In the rows, 128 means zero.
Group and class of each row
107 109 130 118 125 131 128 131 140 125 106 96 130 133 132 122 137 120
 121 138 | nub.<29>
111 135 124 140 126 117 128 161 129 128 134 116 114 110 132 137 127 110
 90 133 | nub.<29>
107 127 141 118 132 131 140 120 131 120 129 128 124 119 97 158 116 115
 124 129 | Vazab.<27>
136 118 120 135 127 130 148 132 121 124 122 138 124 128 111 134 126 120
 18 132 | Vazab.<27>
118 137 127 173 120 130 135 135 120 133 128 142 129 120 128 142 120 137
 91 121 | Vazab.<27>
118 127 135 100 126 130 134 130 126 103 125 119 126 119 130 141 128 131
 130 136 | nub.<36>
110 120 131 119 139 132 129 136 131 89 134 100 128 134 115 130 140 114
 136 134 | nub.<29>
120 115 134 116 135 130 130 133 134 134 122 118 118 122 126 118 133 129
 109 147 | nub.<29>
112 136 127 156 126 121 129 134 105 127 125 149 121 125 132 135 122 119
 169 146 | Vazab.<35>
94 135 122 132 134 131 139 129 132 119 125 113 122 120 120 136 128 99 49
 136 | nub.<29>
106 129 127 114 125 130 136 126 131 124 130 116 128 121 112 126 135 111
 123 112 | nub.<29>
130 128 119 132 119 132 136 117 124 131 122 141 129 121 115 175 121 94
 95 93 | Vazab.<27>
105 133 140 122 120 128 141 127 131 137 129 108 124 112 123 141 137 119
 70 105 | nub.<36>
86 133 127 107 132 122 125 127 131 128 119 107 142 130 128 130 137 112
 66 121 | nub.<29>
86 128 140 204 128 135 146 133 126 121 128 154 123 128 131 120 115 116
 72 161 | Vazab.<35>
135 143 103 144 134 123 122 132 128 128 127 133 115 126 129 147 125 113
 111 130 | Vazab.<27>
112 130 145 136 130 130 127 143 116 122 121 153 123 134 123 137 121 128
 172 140 | Vazab.<35>
121 134 136 101 130 132 134 128 143 124 130 95 123 148 109 115 129 97
 124 152 | nub.<29>
95 136 130 155 134 132 116 132 139 115 109 93 97 120 129 136 134 110 77
 132 | nub.<29>
102 130 133 123 113 122 143 112 129 128 128 111 128 124 129 145 121 120
 41 125 | nub.<36>
86 134 131 125 136 120 130 140 131 125 133 97 116 122 136 126 141 114
 103 146 | nub.<29>
138 132 128 112 126 119 133 128 126 137 128 115 125 111 121 123 134 108
 103 133 | nub.<36>
121 137 128 149 132 122 144 143 127 133 128 122 142 140 111 157 123 122
 18 124 | Vazab.<27>
133 136 128 155 127 126 139 108 117 136 126 132 126 133 133 122 120 126
 128 160 | Vazab.<27>
127 140 131 145 108 116 141 128 148 134 131 146 125 122 108 146 146 104
 20 134 | Vazab.<27>
117 122 131 172 123 126 145 143 115 133 122 149 114 119 112 104 126 122
 97 151 | Vazab.<35>
106 126 135 145 123 134 129 135 119 130 129 159 132 131 140 141 135 119
 69 138 | Vazab.<35>
90 136 138 106 133 122 135 129 130 121 117 118 129 117 135 116 130 111
 65 135 | nub.<36>
111 127 135 186 133 129 141 132 122 146 122 146 120 127 144 123 131 118
 111 146 | Vazab.<35>
111 131 133 112 127 127 122 129 130 126 114 119 125 115 119 150 128 128
 77 118 | nub.<36>
129 131 132 113 131 126 128 123 127 120 129 135 128 124 115 123 126 115
 83 141 | nub.<36>
112 128 121 95 133 124 141 130 131 151 127 127 127 128 114 111 125 115
 18 149 | nub.<36>
117 135 131 92 107 133 132 129 139 130 109 128 117 111 129 122 137 116
 150 126 | nub.<36>
90 120 129 147 129 119 121 132 127 122 124 126 121 119 127 161 135 112
 18 115 | nub.<36>
118 124 126 123 131 124 128 132 127 125 125 142 123 114 131 125 123 129
 89 135 | nub.<36>
107 114 136 157 131 140 127 123 119 119 124 146 126 117 120 134 126 117
 112 143 | Vazab.<35>
133 24 125 137 123 115 137 131 127 134 150 124 127 115 128 131 131 123
 65 129 | nub.<36>
133 133 153 115 128 125 131 135 140 126 121 130 114 107 120 133 129 120
 117 118 | nub.<36>
123 157 124 130 146 122 130 138 130 130 126 125 131 114 122 127 127 117
 111 129 | nub.<36>
124 130 133 112 128 130 133 130 124 126 126 111 123 89 127 125 127 128
 90 142 | nub.<36>
124 130 129 125 127 126 126 131 131 133 125 116 122 118 132 131 131 113
 80 126 | nub.<36>
112 127 122 148 128 130 110 129 121 124 124 95 126 161 144 131 134 115
 171 130 | nub.<29>
94 127 128 101 122 140 124 132 126 127 129 121 114 136 114 120 149 111
 86 115 | nub.<29>
119 129 123 175 128 132 138 132 121 120 130 144 140 123 119 146 125 135
 89 142 | Vazab.<27>
120 123 128 114 132 145 147 138 124 116 128 133 129 133 107 137 128 130
 81 138 | Vazab.<27>
121 123 128 140 133 130 133 134 105 129 142 157 119 138 125 136 130 121
 119 144 | Vazab.<35>
117 114 132 149 120 134 134 123 117 122 130 146 131 123 136 161 116 128
 95 105 | Vazab.<35>
115 139 127 121 118 149 147 127 130 126 119 111 132 124 115 143 127 97
 62 137 | nub.<29>
122 129 126 152 134 120 143 136 125 126 128 149 117 117 154 135 119 120
 127 132 | Vazab.<27>
79 124 146 153 134 127 135 144 134 126 126 98 121 114 143 142 142 112 36
 132 | nub.<29>

Group, then class
132 113 128 137 165 136 135 111 122 115 120 133 153 129 127 123 157 150
 114 111 | [55].N
143 125 129 145 152 130 125 108 133 136 136 125 128 77 132 123 126 122
 122 107 | [55].N
137 110 133 119 133 122 120 121 120 122 177 133 125 95 124 116 173 137
 123 115 | [49].Z
142 118 127 163 153 120 95 87 105 125 149 126 147 119 105 112 118 147
 122 157 | [55].N
134 100 123 121 138 128 170 112 128 132 153 139 133 88 147 141 141 131
 129 100 | [55].N
134 103 127 122 154 116 121 119 102 132 166 131 125 63 136 117 149 145
 122 123 | [55].N
